Each row was made from one small tree. The marks that hang from a mark follow it in brackets, in the order of their numbers. Every link used is in the known rows. Write each row's tree.
Known rows:
K_992[K_27[K_322[K_514] K_753]]: [ -6.2  11.9   7.6  17.0  10.8  -4.9 -16.6   6.6  -1.2   6.2  12.2  -1.2
   6.9 -13.5   7.5 -11.0  -5.2  19.6   5.1  -8.1 -17.0 -13.4 -15.0 -18.2
 -13.4 -22.2  19.2  12.2 -13.0  -7.8  -1.2  -4.3  39.6 -14.9  14.5  18.0
   3.5 -13.9 -16.8  35.4  24.8  20.4  17.6 -17.5   2.2 -25.6  21.4]
K_815[K_51[K_753[K_514[K_46]]] K_74[K_27[K_322]]]: [ -0.3 -16.3  -8.1  31.0 -29.3 -16.1 -16.5  26.9  20.3  -7.1 -58.4   1.2
   5.4 -21.9 -24.5  -3.9  26.7  20.0  20.4 -15.0  18.5  30.0 -44.1 -27.8
  10.2   1.5   8.1   2.8 -68.2 -20.0  47.1  46.0  33.0 -37.2  18.4   5.5
   9.5  -3.7  41.4 -13.9 -19.2   5.9  24.9 -23.9 -19.0  -8.5 -11.2]
K_514[K_46[K_196[K_51]]]: [ -0.4  26.6  -9.7 -19.8  16.9  -5.7  -5.4  16.2  -3.1 -18.1  -3.5  -4.8
  14.9 -30.3   7.5  -0.7  16.5   0.6  19.5   9.1  14.9   0.2 -20.2  -6.2
  10.5   3.8  15.6   2.4   4.6  -5.6   2.4  29.9 -26.8   5.3  -2.2   4.2
  13.7   5.9   5.3  29.4  -7.6  -2.0  -7.3  -2.3 -19.0  17.2   3.3]
K_94[K_74[K_27] K_514 K_992]: [  9.3  -4.9  29.1  -1.0  -1.0 -28.6 -18.8 -20.5  50.9 -33.3   9.3 -35.7
  10.4 -54.3 -42.9 -13.1 -24.3  28.7  10.1  -2.3  -3.7   4.0  -5.9 -28.7
 -18.3  -8.8  30.6  16.5  -0.2  -6.2   6.4 -29.2  35.5 -13.3  35.1 -23.1
  28.4  22.6  45.2  28.5   9.5  -8.0  12.6  37.7   5.0 -15.4 -11.2]
K_46[K_196[K_51[K_753]]]: [  8.7  35.7  -3.2 -13.0   5.9   6.6  -5.0  12.2  -7.4  -6.4  10.2  -6.6
   0.4 -27.1   4.8   1.4   9.7  11.1   8.1  21.2  -1.5   3.3 -30.3   0.1
  12.1  -7.2  13.4  -9.1  -4.9 -14.3  -4.1  36.4 -25.7  17.6 -10.0  17.6
  29.4   9.3  -7.4  22.9 -20.6   5.2   2.0 -15.6 -23.4  17.7   9.6]
K_815[K_51[K_753[K_514]] K_74[K_27[K_94[K_196]]]]: [-14.3 -33.5   8.1  15.6 -17.7 -16.0  -5.7  18.7  36.6   8.7 -51.1 -10.8
 -14.1 -48.8 -27.9 -16.9  21.4  49.0  42.6  14.6  27.4  20.6 -49.1 -15.3
   7.9   1.0  21.9  12.1 -47.3  -6.7  35.6  25.0  33.5  -6.2  14.4   3.3
  23.9  -4.7  57.5 -43.5 -28.0  -5.1  24.0 -14.6 -32.4 -11.8 -20.1]
K_46[K_196[K_51] K_514]: [-28.2  62.0  13.2  11.1  18.1  -3.6   2.9  15.3  12.9  -6.0  33.8   3.7
  16.8 -47.2   8.3  16.1  -3.1  29.9   9.9  15.5   3.3  11.5 -34.8  -3.0
  28.3  23.5  50.3   7.7  19.3 -21.3  -2.1  23.7 -24.4  11.3  -1.9  -2.5
  41.3  22.1  -0.8  45.7 -13.1  -2.9  -1.5 -16.9 -29.3  24.0  11.9]
K_74[K_27[K_94[K_51 K_196] K_514 K_753 K_815]]: [-55.7 -20.2   7.9   0.2   2.7 -15.2  20.2  -6.4  54.1  -2.6 -34.9   9.9
  -2.5 -31.9  -6.9 -13.7  23.8  73.5  63.2  33.6  44.2  11.1 -33.5  -7.7
  -7.3  28.5  47.5  29.3   2.1  21.3   6.9  27.4  56.9  -6.9  15.4 -20.5
   9.7  17.3  17.2 -25.6  20.3 -17.3 -14.0  11.4  -9.0 -34.8   8.2]
K_992[K_196[K_51[K_753]] K_514]: [-14.1  42.3   6.6   5.2  13.2  -3.6   0.4 -15.2  35.1 -11.4   9.8 -23.7
  42.1 -38.6  16.3   8.6  -8.8  31.5  15.1  44.1 -18.6  18.6 -30.8  -3.1
   5.6  14.9  40.1  -3.0  -2.8  -0.4 -22.5  18.1  -0.2  29.4   7.7  11.1
  32.1  44.9 -16.6  15.6  -8.0  19.7   6.4 -20.6 -28.4  13.7  16.7]
K_74[K_27[K_94 K_514[K_46] K_753 K_815]]: [-33.7 -17.6  -8.5 -12.7   9.0 -34.1  20.2  11.1  17.6  -3.2 -44.6  20.2
 -21.8 -10.7   2.1  -1.7  20.1  20.4  34.3  22.9  22.0  16.5 -17.1 -46.6
 -10.4  -8.5  22.2  21.4 -20.0  -1.9  -0.4  18.5  56.1 -16.6  37.8  -2.1
  -8.1  12.3 -17.9   3.3  37.7   0.8 -29.1  32.9   0.2 -32.1   1.8]
K_322[K_46 K_51[K_753] K_514]: [  9.5  12.3 -18.1   0.4   9.6   9.5  25.7  11.3 -14.1   5.3 -14.3  -8.4
  -2.8   0.1  17.3  10.9   0.5 -22.7   7.9   3.9  -5.0  14.9  -8.4 -11.9
  -6.4  11.6   5.8   7.0 -22.8  -7.8  -7.5  14.3  -3.9  12.4   0.9  27.6
 -18.8   8.8   7.7  19.5   1.9   4.1   8.2  -9.3 -24.1   3.8  10.7]
K_74[K_27[K_94 K_753[K_514] K_815]]: [-21.8 -18.5  17.9   3.9  -2.2 -22.4  12.6   6.1  14.0   4.2  -9.5  31.9
 -31.5 -18.1  11.0   1.3  16.4  35.3  18.6  19.2  20.2  -7.3 -28.8 -46.0
   3.8 -23.3  18.9  31.7 -27.4  -4.0 -17.4  12.7  43.4 -24.4  27.0  -4.8
   7.3  -1.4 -12.8  -1.8  20.6   8.6 -11.9  11.3   2.2 -25.1   3.4]
K_74[K_27[K_322 K_514[K_46] K_815[K_51]]]: [-32.5  -9.4  -2.4  25.6 -20.5 -18.8 -10.5  25.1  19.8 -16.6 -58.0  21.4
  16.7   4.3  -7.6   3.8  27.9  23.9  25.7  -2.5  24.6  34.3 -21.5 -13.8
  -7.6  40.0  27.2   0.5 -29.5  -5.6  45.3  43.8  43.0 -25.1  30.4 -22.4
 -14.2   6.3   5.0  -3.5   8.6 -19.9  -7.8 -23.8 -10.1 -17.4 -12.3]
K_51[K_753[K_514[K_46[K_196]]]]: [ 31.1  13.2 -23.8 -24.3  19.7   9.4  -0.1  16.9  -9.4   0.5 -20.5  -4.8
   9.6 -20.5 -14.6  12.2  49.6   3.3  20.7  12.2  26.1   5.3 -36.5 -38.8
  -3.2 -26.7  -7.8   0.1 -35.2   9.4 -24.5  26.8  -3.4   2.7   3.6  23.3
  13.5   4.2  12.1   6.7  -0.9  20.1   4.7  -0.1 -14.2  -4.1   7.6]
K_815[K_51[K_753] K_74[K_27[K_514[K_46]]]]: [-16.4 -16.4 -15.0   9.7 -19.2 -27.8 -22.8  31.7  17.8  -8.0 -59.5 -21.8
  -0.8 -26.7 -39.7  -2.1  20.0  17.1  27.3  -9.0  14.4  49.7 -39.3 -20.8
  -2.2  13.3  14.3 -13.3 -50.9 -18.2  56.7  34.5  43.6 -19.1  27.9   4.4
   2.9  18.9  33.4 -21.8  -9.2 -13.0  16.6  -0.3 -26.9  -7.7  -7.5]
K_322[K_46[K_196] K_514]: [  9.4  14.7 -21.4 -23.5  35.9  10.8  -2.4  17.3  -9.9   2.7  -3.0  -2.9
  18.4 -38.6  -0.6  12.9  30.9  -1.0  11.4   3.4  13.2  -6.4 -15.3   4.8
  -0.5  10.8   9.7   0.2   1.5  11.1  -7.1   7.0 -19.5  27.1  -0.9   9.0
  -3.4 -10.1  24.9  23.8  11.2   8.2   3.4  -6.5 -12.3  12.1   6.5]
K_74[K_27[K_322[K_46] K_815]]: [ -8.5   7.5  -1.8  19.8 -15.4  -3.5  -9.1  30.2   4.6 -22.7 -25.2  31.4
  -5.9  -8.5  14.7   9.4  11.8  -3.9 -19.4   5.1   4.7  -3.9  -4.0   4.0
   4.6  12.3  12.4  -0.2 -13.3 -16.8  33.2  19.2  13.7  -7.2   8.3  -7.7
 -16.4 -13.1  -0.7   3.5   2.9   1.9  -6.7 -20.2   6.2   0.5 -20.2]
K_992[K_514[K_46[K_196[K_51]]]]: [-15.9  46.9   2.1  -2.1  21.2 -10.1  -4.8  17.7  19.4 -23.0   6.1 -16.4
  29.4 -51.3  12.0  11.2   4.5  18.7  22.6  25.5   5.7  18.9 -24.1 -19.7
  10.6  18.8  44.9   6.4  14.2  -9.5 -11.6  17.9 -14.6   6.9   4.8  -1.4
  23.5  34.3   3.1  33.3   1.3   6.5 -11.0  -5.1 -31.5  14.7   9.6]
K_322[K_46[K_196] K_51 K_514]: [ 13.6  13.8 -14.3 -16.9  30.0   7.8   1.5  22.0 -15.4  -3.8  -1.2 -10.1
  19.2 -30.8   9.2  16.2  26.3  -5.6  15.2   8.5  18.1  -8.6 -15.3  -0.2
   5.2  13.6  17.5   6.7  -2.3   6.3 -12.6  18.3 -28.4  21.7  -1.6  13.6
 -15.3 -10.3  24.4  39.3   4.4  -9.6   1.0 -12.3 -27.5  24.7   4.4]
K_27[K_322[K_46] K_514 K_815[K_51]]: [-21.1  -7.8  -8.5  19.9  -9.5  -4.4  25.9   4.1  21.4 -17.4 -46.4  38.7
  27.9  19.5  12.4  16.3  29.6  24.8  33.6  17.7  26.9  37.4  -7.7  -1.3
 -16.1  63.7  23.1  -3.8 -18.9   4.9  11.6  47.1  14.7   5.8  23.2 -35.1
 -29.6  21.1   7.3  -3.9   7.0 -16.3 -29.7 -22.2 -14.2   4.2  -3.9]
K_815[K_51[K_753[K_514[K_46]]] K_74]: [  6.8 -20.3 -17.8  11.3  -7.0 -16.6   9.9   7.1  15.4   0.8 -50.8   0.4
   9.7  -7.5 -17.5   0.6  32.2  11.1  42.4  -6.7  26.0  38.3 -42.2 -30.9
  -4.4  14.6  -6.2   1.5 -58.4  -2.6  16.9  33.8  14.6 -17.8  21.5  -6.5
   3.4  19.0  41.7 -25.5 -12.9   5.4  10.4 -10.8 -22.6  -1.1   3.7]
K_753[K_514[K_46[K_196[K_51]]]]: [ -1.5  24.0   2.5 -18.2  12.9  -2.3  -1.2  14.9  -3.2 -11.6   2.1  -1.4
  19.5 -36.7   3.8   9.8  27.0  11.7  29.6   2.9  23.0   2.0 -31.4 -38.1
  12.5  -2.3  17.7  13.8 -14.5  -1.4 -17.4  36.7 -18.2  -2.9   5.8   4.6
  17.5  13.7   4.7  26.8 -10.6   6.1   0.7   1.3 -23.8  12.6   4.8]
K_27[K_322 K_753 K_815[K_51]]: [-12.2 -13.2  -7.2  29.5  -4.9 -13.2  20.3 -14.0  19.7 -13.2 -28.3  46.6
   7.4  28.9  23.9  -4.3  28.9  38.4  31.8  11.4  29.0   7.3 -23.2   7.7
 -14.3  33.2  15.1   7.0 -16.3   6.8   1.9  46.1  13.7 -22.4   5.8 -32.5
 -11.6  -5.4   7.0   1.4  12.8  -4.2 -27.2 -31.9  -2.1  -8.7  20.0]
K_992[K_27[K_94[K_74]] K_196[K_51[K_753]] K_514]: [ -0.7  24.9  20.0   4.6  32.0 -14.9  -8.1 -11.5  61.6 -18.0  17.8 -46.4
  26.7 -62.2  -4.4 -13.8 -30.5  53.3  41.1  68.0 -22.3   2.4 -22.6 -11.6
   8.7 -16.8  46.3   7.6  -4.5 -12.2 -19.6 -15.6   7.8  22.7  34.1   0.2
  48.3  44.4  -4.4  30.1   3.4  15.3  17.1   9.6 -18.1  -2.7  -2.1]
K_815[K_51[K_753[K_514]]]: [  5.4  -8.6   1.8  16.6 -14.8   6.1   5.7  -0.4   7.2   3.7 -12.8   3.4
   2.2   7.3  -6.9   4.9  18.3  30.1  23.8   4.0  18.9  29.0 -31.5 -19.6
  -8.2   7.3   6.9   2.2 -40.2   2.7  -9.2  27.1  16.6 -15.6   4.0   1.6
   6.5  20.0  19.0 -17.8 -13.8  -1.4  12.6 -22.2 -23.5 -10.0  15.7]
K_992[K_27[K_94[K_51 K_514] K_322]]: [-34.8   7.7  38.4  22.3 -16.9  -4.1   9.5 -12.3  59.5  -8.6   7.3  -4.0
  30.1 -35.0  -3.6 -24.9 -22.9  56.3  27.0  48.4   4.1  19.2  -7.6  -7.5
   7.5  33.3  56.2  32.1  13.9   1.5  -6.2 -15.2  38.5   9.3  19.9  -2.7
  22.3  35.4   1.3  17.6  11.9 -21.0   1.4 -28.7   6.0 -13.3   8.5]
K_322[K_51 K_514[K_46[K_196]]]: [ 11.5  10.2 -19.4 -18.6  34.4  -0.7  -0.6  18.1 -16.0   4.8 -16.6 -15.4
  23.8 -22.9   1.4   6.1  31.4 -12.9  27.6  -1.7  19.8  -5.7 -20.6 -13.1
   3.9   7.2   9.0  11.8  -8.2  10.2  -6.6  18.7 -20.6   8.2   6.0  15.1
  -5.9 -14.7  17.2  39.6  10.9  -6.7   3.9 -11.2 -20.9  10.4   5.2]
K_94[K_27[K_322 K_753] K_74 K_514]: [ -6.0   5.1   5.1   0.0   2.4 -22.7  37.6 -45.9  47.2 -27.7  -3.7 -19.3
   1.7 -19.5 -28.8  -6.2   8.4  38.6  44.1  14.2  17.7 -12.0   2.7 -43.3
  -3.3  21.9  35.7  34.4  -2.4  11.2 -35.2  10.8  14.7   7.7  18.6  -0.2
  28.6  13.5  28.0  34.5  26.7  15.2 -19.2  45.6  22.3  -9.8  18.4]
K_753[K_514[K_46[K_196]]]: [ 18.7   5.1 -12.8 -23.4  21.6   3.4  -7.3  15.9  -5.6  -3.9 -12.3  -1.9
  19.8 -27.3 -12.6  12.9  47.0   8.2  23.6   3.6  33.3  -4.5 -27.1 -35.0
   1.9 -15.9   0.0   7.3 -19.5  15.4 -22.6  19.5  -7.8  -1.9   7.0   6.7
   6.2  -2.1  17.6  12.6   3.6   9.1   0.4   4.2 -10.7   2.3   1.3]
K_27[K_94 K_322[K_46] K_815[K_51]]: [-10.3 -24.5 -11.6  19.7  -3.2  -5.8  44.5  -3.0  31.5 -12.3 -50.5  54.2
  10.1  19.9  33.0  -4.5  15.7  21.0  32.0  43.3  28.7  22.7   2.1  17.1
  -4.9  48.3  17.4  13.8  -8.5   3.0   6.6  28.4  -1.2   7.7  16.7 -34.6
 -21.9   3.7  17.2  -4.4   9.0 -12.3 -40.6 -28.5  -6.8   4.3  -8.7]
K_94[K_51 K_514 K_992[K_27[K_322 K_815]]]: [ -5.8  13.7  42.9  27.2 -16.4 -16.6  -7.5 -22.1  61.1 -34.0   7.4  11.9
  59.6 -25.1   0.0 -13.3 -18.8  46.0  16.4  36.3  -1.4  27.2 -19.7 -13.0
 -34.0  34.5  44.2  22.3   9.7   9.1   1.2 -21.1  58.4   3.4  51.2 -42.7
  19.3  51.3   0.6  24.2  20.5 -17.8 -11.5 -45.6   3.8 -10.3  11.2]

Write each row's tree:
[-37.4  -1.9   7.5  19.4 -12.3 -18.0  62.4 -34.7  67.2  10.2 -49.7  34.0
  23.0 -21.6   3.9 -14.1  12.4  36.8  53.6  51.8  13.1  37.5 -30.8  -7.6
  14.7  75.9  27.5  25.2 -15.4   0.9   6.1  30.5  13.7  30.9  30.7 -27.3
  28.4  35.4  10.7 -10.9   5.9  -4.6 -22.2 -31.1  14.8   2.5   1.5] | K_27[K_94[K_51[K_753] K_514] K_322 K_815[K_74]]
[ 26.1  21.1 -25.2 -17.3  27.2  14.3   8.2  23.4 -19.6   1.4  -9.6 -13.4
   8.8 -24.3   7.2  15.7  28.8 -10.6  12.5  17.4  11.1   1.9 -24.9  -4.3
   0.2   2.1   9.5  -0.8 -17.9   0.8 -14.6  26.2 -23.8  26.4  -5.2  30.3
  -8.0  -4.2  18.7  33.5   0.0   1.2   5.8 -17.5 -31.0  18.3  10.8] | K_322[K_46[K_196] K_51[K_753] K_514]
[-16.1  70.0   2.5  10.5  15.9   2.9   9.8  16.1   8.5  -1.5  24.9   1.6
   6.2 -40.6   6.2  15.6  -0.7  25.0   7.5  24.0  -3.4  21.8 -44.2  -7.0
  23.6  12.2  42.7   0.5   3.2 -27.5  -4.5  31.4 -20.3  15.8  -6.2  14.4
  48.7  28.5  -6.2  40.0 -17.7   7.7   2.9 -21.9 -32.4  17.6  18.5] | K_46[K_196[K_51[K_753]] K_514]
[ 37.9  15.4 -10.6 -15.7   9.2  16.0   5.6  26.1 -14.1 -13.9  -2.9  -7.1
   5.6 -20.4   2.2  25.3  40.0   5.7  11.6  27.7  29.6   0.8 -31.3 -31.2
   4.4 -17.7   7.7   1.7 -33.5   1.4 -36.1  38.1 -20.8  10.9  -4.9  26.4
  -8.4   8.6  17.9  21.3 -14.1   0.1  -0.3  -7.0 -35.8  22.5   4.3] | K_322[K_46[K_196] K_51[K_753[K_514]]]
[-19.3   4.7  14.4  12.1  -9.8  -4.7  35.8 -48.2  70.9 -27.2  -5.0 -26.2
  31.7 -27.2 -39.1 -11.0  -1.5  50.4  55.3  18.6  26.7   5.8   4.4 -12.7
  11.9  64.1  45.0  38.2  10.7  20.7 -12.5   6.9   6.4  12.4  16.7 -20.5
  38.7  33.3  48.3  18.2  13.7 -10.2  -5.4  20.6  21.8  -3.3  11.4] | K_94[K_27[K_322] K_51 K_74 K_514]
[-11.9  -4.4  25.0  -2.9  20.8 -31.0   9.7 -19.3  47.6 -15.2  19.3 -24.6
 -17.9 -43.5 -20.5 -24.0 -13.4  49.9  43.9  33.7   7.1 -11.3 -10.2 -40.8
  -7.5 -12.9  38.4  27.4   0.8  -6.1 -29.0 -28.2  31.1  -3.8  28.5  -3.1
  21.0  22.3  14.3  28.1  28.5  -0.3   1.3  41.3  14.9 -25.6  10.5] | K_992[K_27[K_94[K_74 K_514] K_753]]
[  7.4  11.4 -26.8 -25.5  40.0   1.7  -4.4  12.7 -10.5  10.8 -18.6  -8.2
  23.4 -30.7  -8.0   3.1  35.8  -7.8  24.1  -7.0  14.8  -3.6 -20.9  -8.0
  -1.7   4.0   1.8   5.2  -4.1  14.2  -1.3   7.3 -11.7  13.2   6.3  10.7
   5.9 -14.3  18.1  24.4  17.4  10.5   6.2  -5.4  -6.2  -1.8   7.8] | K_322[K_514[K_46[K_196]]]
[-38.0 -11.7  10.8  -3.9  10.7 -48.1  49.9 -28.5  41.2   5.1 -27.9  31.7
  -8.5 -29.4   9.9  -6.4  18.1  26.7  46.8  36.8  14.8  11.8 -28.2 -37.3
   0.0  40.6  24.0  26.5  -9.1   0.0 -17.6  10.6  19.2  24.0  38.9 -24.8
  10.6  21.8   0.8  -0.4  25.3   3.3 -36.2   9.2  14.2   3.2   8.1] | K_27[K_94[K_514] K_753 K_815[K_74]]
[-37.7  -6.0  26.7  14.5 -23.1 -31.4   6.3   0.9  43.9   2.5 -27.7   0.6
  -0.3 -56.7 -17.0 -15.5  -9.1  24.1   8.4  20.0  -7.2  10.9 -12.4 -22.4
  28.3  22.1  38.8  21.3 -12.1 -22.7  27.0   6.0  25.3  12.7  25.6   4.8
  23.5  -2.6  14.2  12.0  -2.0  -4.5   1.5  -3.0   8.6   4.6 -25.4] | K_815[K_74[K_27[K_94[K_514] K_322]]]
[ 25.2  15.0  13.3 -28.5  13.9 -28.3  20.5 -66.9  66.5 -44.7   3.6 -51.6
  52.0 -50.8 -32.5 -10.2 -16.2  34.0  44.1  46.2  -6.5  10.0 -14.2 -33.2
 -24.7   8.1  37.0  24.3  -4.2  20.6 -37.9  -4.5  12.7  49.1  51.5  -6.7
  59.7  57.9  27.9  43.3   7.4  12.7 -10.4  32.8  -9.5  14.4  14.4] | K_94[K_27 K_74 K_514 K_992[K_196[K_51[K_753]]]]
[-38.9   0.7   2.9  10.3  10.6 -32.7  11.8 -18.5  63.6 -35.3 -16.6  -5.3
  -1.9 -41.8 -23.9 -12.7  22.8  51.5  60.3   0.8  47.0   2.6 -37.8 -23.3
  -1.9  47.9  41.1  31.5  -6.2   8.7  11.0  15.3  34.2 -36.2  17.8 -35.3
  15.2  31.5  48.8   1.7  30.3 -12.4   3.8  27.1  22.9 -32.2  20.2] | K_94[K_51 K_74[K_27[K_753 K_815]] K_514[K_46]]
[ 30.4   5.2   2.7 -14.7  17.3 -23.0 -21.9  -8.5  51.8 -43.9 -19.3 -28.7
  37.0 -66.5 -46.5 -13.1  14.0  28.3  22.5   9.1  17.7  -4.7 -15.7 -28.3
 -14.1 -14.7  31.2  14.0  -4.7   2.0   6.1  -0.2  17.2  -9.3  30.9 -16.3
  30.6   0.5  58.7  55.0  14.6   1.2   0.6  28.0   4.4  -8.8 -16.7] | K_94[K_74[K_27[K_322]] K_514[K_46[K_196]] K_992]
[  3.8  10.5  -6.2   6.0   5.6   6.3  17.5   2.2 -14.9  20.0  -8.2 -12.3
  -1.9   4.6   9.2   3.2  -2.8 -14.5  11.3  -2.8 -12.2  11.1 -14.5 -14.1
  -1.1   6.4   3.5   8.0 -22.8  -6.9  -5.6  14.0   0.7   6.7   3.8  25.9
  -0.8   1.2  -6.1  19.6  -0.4   1.9  16.0 -17.2 -18.0  -3.1  11.6] | K_322[K_51[K_753] K_514]
[-13.9 -22.5  -0.8  22.2  -5.2 -27.7   1.0   3.3  18.7  -4.0 -37.0  27.0
  10.0  -1.2   0.2   0.5  23.8  15.4  32.2   1.8  19.9  19.9 -30.5  14.1
   0.4  52.0  -0.3  -6.8 -21.1  -2.8  39.1  25.1  -2.0   0.3  26.9 -49.0
  -3.6   3.5  26.2 -25.9  -6.6 -18.2 -10.5 -33.1  -6.2  18.3  -8.2] | K_27[K_815[K_51 K_74]]
[-16.9   8.7   6.5 -23.8  10.2 -21.1 -10.4  21.0  24.3 -11.7 -17.5 -16.0
   0.6 -67.8 -21.6  -9.0  21.2  22.3  14.3  34.6  24.2   4.6 -23.3 -27.3
  13.4   0.5  42.2  20.4   4.0   0.0  -1.4  -3.7  15.9  15.7  14.0  21.5
  20.9   4.1  20.6  22.8  13.2 -11.1  -5.1   5.1  -3.3  -3.8  -7.6] | K_74[K_27[K_94[K_514[K_46[K_196]]]]]
[  2.6  -5.0  -8.5  19.6  -6.0 -17.5  26.9  12.4   8.0 -17.2 -43.5  34.0
  13.6   4.5  26.4  13.9  19.4 -18.4  14.3  13.9  11.5   1.9  -7.0  -1.8
  10.7  40.0  -0.4   2.2 -24.0 -14.9  22.4  40.7 -21.5  10.4  21.3 -25.9
 -29.0  -7.5   9.7  11.5  -6.2  -8.1 -25.2 -20.6  -6.2  35.5 -24.8] | K_27[K_322[K_46 K_51] K_815[K_74]]
[ -4.1  -0.1 -21.3   9.9  -5.5 -22.3  37.1   7.8   7.7   0.9 -75.2  19.5
  18.1  16.5   4.2  13.1  32.6 -19.7  39.6  13.9   6.5  33.8 -22.5 -40.0
  -1.3  32.4  -5.8  -3.1 -51.4 -14.3  19.2  59.6   8.7   8.8  40.7  -7.4
 -15.2  12.0 -15.4   8.6   1.6   0.5 -22.4  -8.1 -10.2  10.4 -18.2] | K_27[K_322[K_51[K_753]] K_514[K_46] K_815[K_74]]
[ -2.4  13.6 -15.0  -6.8  32.4 -10.9  -5.9 -10.6  37.7 -16.1 -17.9 -22.5
  57.4 -31.7   1.8   9.4  18.1  18.0  21.4  31.9   7.6   9.6 -15.9  -6.7
  -6.8  12.2  25.0   2.3   1.9  25.2 -21.7  -5.7   8.7  17.4  16.9  -0.5
   5.1  26.2   8.8   6.9  19.0  16.6  -3.3  -3.9 -12.0   2.9   6.9] | K_992[K_196 K_514[K_46]]
[-21.2  19.4  20.4 -14.0  14.1 -21.2 -32.7  -3.1  18.5 -21.0  26.1 -28.1
  36.0 -38.9  -0.2  -1.6   0.6  51.0  27.1  27.3  -5.0  -4.4 -33.3 -23.7
 -11.0 -19.8  42.1  -1.1  -8.2   4.5 -19.4  19.1  36.1  10.5  28.0  12.1
  12.3  32.2 -34.7  33.5   8.3   0.4   8.6   4.2 -23.2   2.0  22.3] | K_992[K_27[K_514 K_753] K_196[K_51]]
[  7.4  33.8   8.7 -11.9   2.3  10.2  -0.5  10.7  -8.0   0.1  14.9  -3.0
   5.0 -33.7   1.1  11.9  19.8  22.1  17.4  15.1   6.7   4.9 -41.6 -31.0
  14.0 -12.8  15.4   2.1 -24.3 -10.1 -23.4  43.4 -17.2   9.7  -1.8  18.2
  32.8  16.8  -7.8  20.9 -23.5  12.0  10.4 -12.4 -27.5  13.2  11.1] | K_46[K_196[K_51[K_753[K_514]]]]
[-25.4  -5.8  10.3  13.5 -23.6 -19.1 -22.7  20.8  16.3   2.2 -31.3  -8.1
   9.2 -34.8 -30.5   3.7   4.6  15.7   2.6 -13.5  -9.4  12.8 -13.6 -18.9
  19.3   4.4  17.4  -6.6 -28.2 -22.7  45.4  29.3  30.8  -6.3  25.6   0.5
   7.7  -9.1   2.6   5.8  -8.2  -2.6  12.3   6.6  -3.3   3.6 -27.9] | K_815[K_74[K_27[K_322 K_514]]]
[ -8.4 -10.0  -3.1  -2.2  18.7 -24.0 -36.3  14.3  24.4 -23.4 -34.8  -5.7
  58.2 -11.5 -10.4   3.4  40.8  36.1  42.6  30.6  27.1  20.9 -37.6  -5.3
 -28.9  25.2  21.2 -12.3 -23.8  25.4  15.0  11.2  41.2  12.8  52.5 -23.6
 -13.5  28.1  -5.0  -5.6  18.7 -21.1  -0.1 -35.4 -16.2  -2.5   0.8] | K_992[K_27[K_514[K_46] K_815[K_51]] K_196]
[-52.1  23.3  22.3  -0.7  -5.6 -51.2  35.6 -24.7  41.5 -26.1 -19.0  -1.3
   1.2 -52.1   0.7  -2.4  18.5  31.9  56.9  21.2  18.7   4.8 -38.4 -44.1
  -6.1  67.9  49.6  33.5   1.4   3.7  -1.4  29.3  18.5  43.9  33.4 -15.1
  33.5  33.8  13.3  -4.8   2.8   6.4 -28.9   3.0  -7.2  18.1  14.1] | K_94[K_27[K_753 K_815[K_74]] K_196[K_51] K_514]
[ 16.5  -0.3  10.6  25.4  -2.7   0.8 -29.9   5.4  22.7 -11.0 -20.1  15.6
  49.7  -3.3   1.8   3.8  40.8  48.9  23.5  37.1  15.2   4.4 -52.5  -6.1
 -15.3   2.8  13.2  -8.0 -51.4  15.1  -1.0  29.2  31.2   6.9  34.8  -9.1
   8.8   8.7  -9.5  -3.9  -4.4   3.9  17.8 -72.4 -12.4  -3.1   3.5] | K_992[K_27[K_322 K_815[K_51[K_753[K_514]]]] K_196]
